Below are the code and all the weights of a small trained network. Each question names an input and a target symbol and asks about switching units off, where a switched-off unit gives its printed mean instead of its output.

import numpy as np


def w(rows, s, z=0):
    codes = np.array(rows[::2]) - 128.0
    scale = np.full(codes.shape[1], s)
    scale[-1] = z or s
    return codes * scale


def norm(h):
    return h / np.sqrt((h * h).mean(-1, keepdims=True) + 1e-5)


def f(y):
    return np.maximum(y, 0)


def softmax(a):
    e = np.exp(a - a.max(-1, keepdims=True))
    return e / e.sum(-1, keepdims=True)


def log_softmax(a):
    a = a - a.max(-1, keepdims=True)
    return a - np.log(np.exp(a).sum(-1, keepdims=True))


def net(x, mask):
    ids = ['ΣΩαβγηξπτ'.index(c) for c in x.split()]
    T = len(ids)
    res = E[ids] + P[:T]
    u = 0
    for l in range(3):
        q, k, v = (norm(res) @ M[l].T for M in (Q, K, V))
        z = softmax(np.where(np.tri(T) > 0, q @ k.T / 3**0.5, -1e9)) @ v
        res = res + np.where(mask[u], z, O[l][:, -1]) @ O[l][:, :-1]
        u += 1
        y = f(norm(res) @ A[l][:, :-1].T + A[l][:, -1])
        res = res + np.where(mask[u : u + 12], y, B[l][:, -1]) @ B[l][:, :-1]
        u += 12
    return log_softmax(norm(res)[-1] @ U[:, :-1].T + U[:, -1])


Q, K, V, O, A, B = {}, {}, {}, {}, {}, {}
E = w([
[6,50,161,104,244,104],'Σ',
[71,120,247,120,54,184],'Ω',
[111,247,90,187,200,69],'α',
[211,80,152,133,169,123],'β',
[205,93,111,161,99,97],'γ',
[227,87,150,105,127,179],'η',
[82,157,79,58,31,220],'ξ',
[105,193,2,48,172,153],'π',
[237,102,69,164,156,122],'τ',
],0.00057)
P = w([
[246,104,110,116,131,135],'0',
[195,101,113,93,226,178],'1',
[96,61,88,255,101,164],'2',
[146,71,120,121,55,7],'3',
[136,134,169,66,211,184],'4',
[56,139,105,224,104,163],'5',
[90,157,136,95,57,37],'6',
[121,148,175,64,206,188],'7',
[66,127,93,227,93,166],'8',
],0.00059)
Q[0] = w([
[27,124,94,226,17,71],'0.h1',
[235,133,163,37,255,204],'0.h1',
[162,106,127,147,163,181],'0.h1',
],0.0079)
K[0] = w([
[229,58,110,177,135,149],'0.h1',
[18,196,146,87,121,112],'0.h1',
[2,160,128,170,112,129],'0.h1',
],0.0048)
V[0] = w([
[136,176,251,168,99,152],'0.h1',
[168,215,63,168,153,101],'0.h1',
[140,132,91,85,43,203],'0.h1',
],0.0014)
O[0] = w([
[233,54,144,171,130,70,4],'0.h1',
[154,245,178,87,116,74,145],'0.h1',
[129,80,67,20,53,118,133],'0.h1',
],0.0012,0.00041)
A[0] = w([
[105,51,169,240,131,108,107],'0.n1',
[89,107,174,156,7,251,12],'0.n2',
[61,89,193,80,179,57,149],'0.n3',
[47,108,98,32,147,101,51],'0.n4',
[169,91,151,218,108,186,2],'0.n5',
[174,144,154,40,136,118,209],'0.n6',
[29,215,169,160,119,172,172],'0.n7',
[42,74,116,193,2,75,99],'0.n8',
[170,158,220,57,140,167,34],'0.n9',
[164,129,150,102,25,31,78],'0.n10',
[111,225,74,115,93,60,105],'0.n11',
[184,105,49,198,216,91,190],'0.n12',
],0.0014,0.00056)
B[0] = w([
[101,207,119,36,164,127,203],'0.n1',
[201,18,84,150,208,26,190],'0.n2',
[154,142,75,113,33,184,178],'0.n3',
[149,180,226,205,119,100,164],'0.n4',
[108,124,189,18,160,143,180],'0.n5',
[76,137,95,188,114,91,203],'0.n6',
[178,27,80,154,126,106,201],'0.n7',
[173,226,121,175,238,118,208],'0.n8',
[114,136,30,163,178,106,167],'0.n9',
[8,140,134,101,123,126,183],'0.n10',
[164,27,182,125,122,128,180],'0.n11',
[47,130,202,111,75,154,247],'0.n12',
],0.0015,0.0012)
Q[1] = w([
[59,96,135,114,87,2],'1.h1',
[189,160,120,155,176,244],'1.h1',
[167,155,113,177,189,215],'1.h1',
],0.0047)
K[1] = w([
[174,165,124,157,2,100],'1.h1',
[77,89,132,93,251,150],'1.h1',
[66,90,129,75,235,134],'1.h1',
],0.0038)
V[1] = w([
[123,250,176,156,177,98],'1.h1',
[219,128,253,150,126,204],'1.h1',
[14,125,185,230,159,72],'1.h1',
],0.00083)
O[1] = w([
[177,39,93,123,97,190,5],'1.h1',
[106,192,26,172,38,129,186],'1.h1',
[106,67,120,2,191,146,3],'1.h1',
],0.00084,0.00015)
A[1] = w([
[195,170,73,136,159,52,87],'1.n1',
[118,143,168,207,95,206,51],'1.n2',
[143,123,70,37,168,118,40],'1.n3',
[60,82,138,172,140,122,4],'1.n4',
[58,239,123,62,114,102,108],'1.n5',
[110,138,255,148,133,70,88],'1.n6',
[93,114,163,70,16,126,119],'1.n7',
[181,134,86,192,79,166,97],'1.n8',
[52,20,144,149,71,115,131],'1.n9',
[122,130,111,54,148,244,74],'1.n10',
[77,156,85,157,57,225,46],'1.n11',
[194,55,94,61,144,138,42],'1.n12',
],0.0012,0.0011)
B[1] = w([
[87,130,177,74,122,176,187],'1.n1',
[108,166,165,176,97,179,145],'1.n2',
[54,162,74,156,89,149,158],'1.n3',
[167,252,58,76,155,165,135],'1.n4',
[185,72,137,160,147,152,247],'1.n5',
[110,111,61,82,124,181,216],'1.n6',
[106,143,127,167,166,74,199],'1.n7',
[61,119,126,134,176,134,175],'1.n8',
[163,189,120,91,161,125,255],'1.n9',
[56,122,147,184,127,158,252],'1.n10',
[84,97,216,114,44,94,166],'1.n11',
[61,90,100,90,54,99,180],'1.n12',
],0.0018,0.00052)
Q[2] = w([
[130,55,94,160,95,220],'2.h1',
[115,125,123,45,76,7],'2.h1',
[88,141,134,45,63,3],'2.h1',
],0.0057)
K[2] = w([
[6,48,106,121,158,137],'2.h1',
[252,134,124,103,23,127],'2.h1',
[237,145,131,110,9,135],'2.h1',
],0.0045)
V[2] = w([
[224,96,188,172,134,213],'2.h1',
[164,169,31,61,97,219],'2.h1',
[100,253,166,141,213,138],'2.h1',
],0.0011)
O[2] = w([
[202,63,89,221,244,41,159],'2.h1',
[24,173,6,149,213,124,120],'2.h1',
[207,255,152,73,106,9,253],'2.h1',
],0.0009,0.00033)
A[2] = w([
[154,140,70,99,123,70,190],'2.n1',
[100,18,148,88,114,156,70],'2.n2',
[199,194,173,107,148,104,9],'2.n3',
[94,160,54,101,102,174,121],'2.n4',
[60,119,120,121,49,162,88],'2.n5',
[167,92,127,185,133,103,74],'2.n6',
[139,110,122,118,114,87,158],'2.n7',
[163,114,124,137,204,113,126],'2.n8',
[62,162,128,192,131,90,156],'2.n9',
[104,102,213,69,118,131,113],'2.n10',
[133,149,218,160,5,127,51],'2.n11',
[167,96,164,173,155,87,24],'2.n12',
],0.002,0.0013)
B[2] = w([
[107,131,156,156,145,192,216],'2.n1',
[227,135,116,112,72,128,201],'2.n2',
[186,162,194,4,119,97,150],'2.n3',
[90,126,133,111,135,56,198],'2.n4',
[143,114,127,81,64,45,187],'2.n5',
[74,143,128,106,156,111,157],'2.n6',
[148,133,129,137,139,170,174],'2.n7',
[122,117,141,119,55,98,228],'2.n8',
[192,133,112,110,101,151,254],'2.n9',
[114,75,127,152,167,189,199],'2.n10',
[23,162,193,206,76,146,157],'2.n11',
[119,134,156,156,192,30,150],'2.n12',
],0.0024,0.0011)
U = w([
[86,71,201,114,220,247,180],'Σ',
[255,22,101,102,81,159,181],'Ω',
[214,221,226,27,150,96,2],'α',
[126,80,191,199,214,4,193],'β',
[39,154,218,198,23,152,55],'γ',
[88,48,5,211,164,135,78],'η',
[77,100,74,45,24,38,167],'ξ',
[30,221,50,75,212,119,131],'π',
[211,229,73,232,101,160,156],'τ',
],0.0064,0.0009)

Each question gives the input, a string of symbols that net reads in full, and the target symbol t.
The units are the heads (3 rows each of Q, K, V and O) and the neurons (one row each of A and B). Each row of codes is followed by its name. A weight is (code - 128) times the scale printed after its matrix; where a second scale follows, it is the last column's (O, A, B and U).
mask holds one flag per unit, layer by layer, with each layer's heads first. A switched-off unit (its flag False) gives its mean, the last column of its rows in O or B, instead of its output. The means were averaged over made-up inputs and are rounded, as every weight is.
A unit's drop is (log p(t) with every unit on - log p(t) with that unit switched off) / (log p(t) with every unit on - log p(t) with every unit switched off).
The circuit of an input: a set's keep is (log p(t) with only the set's units on - log p(t) with every unit switched off) / (log p(t) with every unit on - log p(t) with every unit switched off). Starting from the 12 units with the biggest drops (on a tie, the unit counted first), units are removed one at a time, each time the one whose removal leaves the highest keep (on an exact tie, the one counted first), for as long as the keep stays at least 0.8.
circuit, biggest first: the units of the circuit, biggest drop first
most important unit: the unit with the biggest drop
top k neurons: the k neurons with the biggest drops, biggest first
k most important neurons of layer l: the k neurons of layer l with the biggest drops, biggest first
input β γ Σ ξ ξ β η β, target ξ: most important unit	0.h1
input β α β, target Σ: circuit, biggest first	(0.n1 0.n5)
input τ Σ β Σ τ, target Σ: circuit, biggest first	(0.h1 0.n12)
input α β β, target Σ: circuit, biggest first	(0.n5 0.n1)
input α π η τ, target α: top 2 neurons	(0.n10 1.n9)
input τ τ α γ, target τ: top 2 neurons	(0.n10 0.n2)
input α α π Σ η β π η, target π: top 2 neurons	(0.n9 0.n12)
input α β α τ Σ π Ω, target α: top 2 neurons	(0.n10 1.n9)
input τ α Ω β Σ τ α β ξ, target η: top 2 neurons	(0.n2 0.n8)
input α π β β, target α: top 2 neurons	(0.n10 1.n7)
input β τ ξ τ η τ γ Σ ξ, target η: top 2 neurons	(0.n2 0.n7)
input α β Σ ξ η, target ξ: top 2 neurons	(0.n8 1.n12)
input α ξ ξ Σ Ω π τ, target α: top 2 neurons	(1.n9 0.n10)
input η η τ ξ β γ α, target η: most important unit	2.h1
input α α β η, target α: top 2 neurons	(0.n10 1.n7)
input β π γ β, target β: top 2 neurons	(0.n10 0.n8)
input Ω γ γ Ω, target Ω: 2 most important neurons of layer 0	(0.n8 0.n2)
input Ω Ω β γ β ξ β, target Ω: top 2 neurons	(2.n2 1.n5)
input Σ Σ β η ξ Ω γ τ, target Ω: top 2 neurons	(2.n2 0.n1)
input τ Ω η τ γ, target Ω: circuit, biggest first	(0.h1)
input β γ Ω γ τ τ β, target β: 3 most important neurons of layer 0	(0.n10 0.n2 0.n12)
input τ β α τ τ Σ γ τ, target Σ: 2 most important neurons of layer 0	(0.n12 0.n8)
input α α Σ η Ω Ω, target β: 2 most important neurons of layer 0	(0.n2 0.n8)
input Ω α β Σ Ω γ β η, target Ω: 2 most important neurons of layer 2	(2.n2 2.n1)
input β Ω τ γ β Σ τ, target β: 2 most important neurons of layer 0	(0.n10 0.n2)
input ξ β β β τ η α, target ξ: 2 most important neurons of layer 0	(0.n11 0.n10)
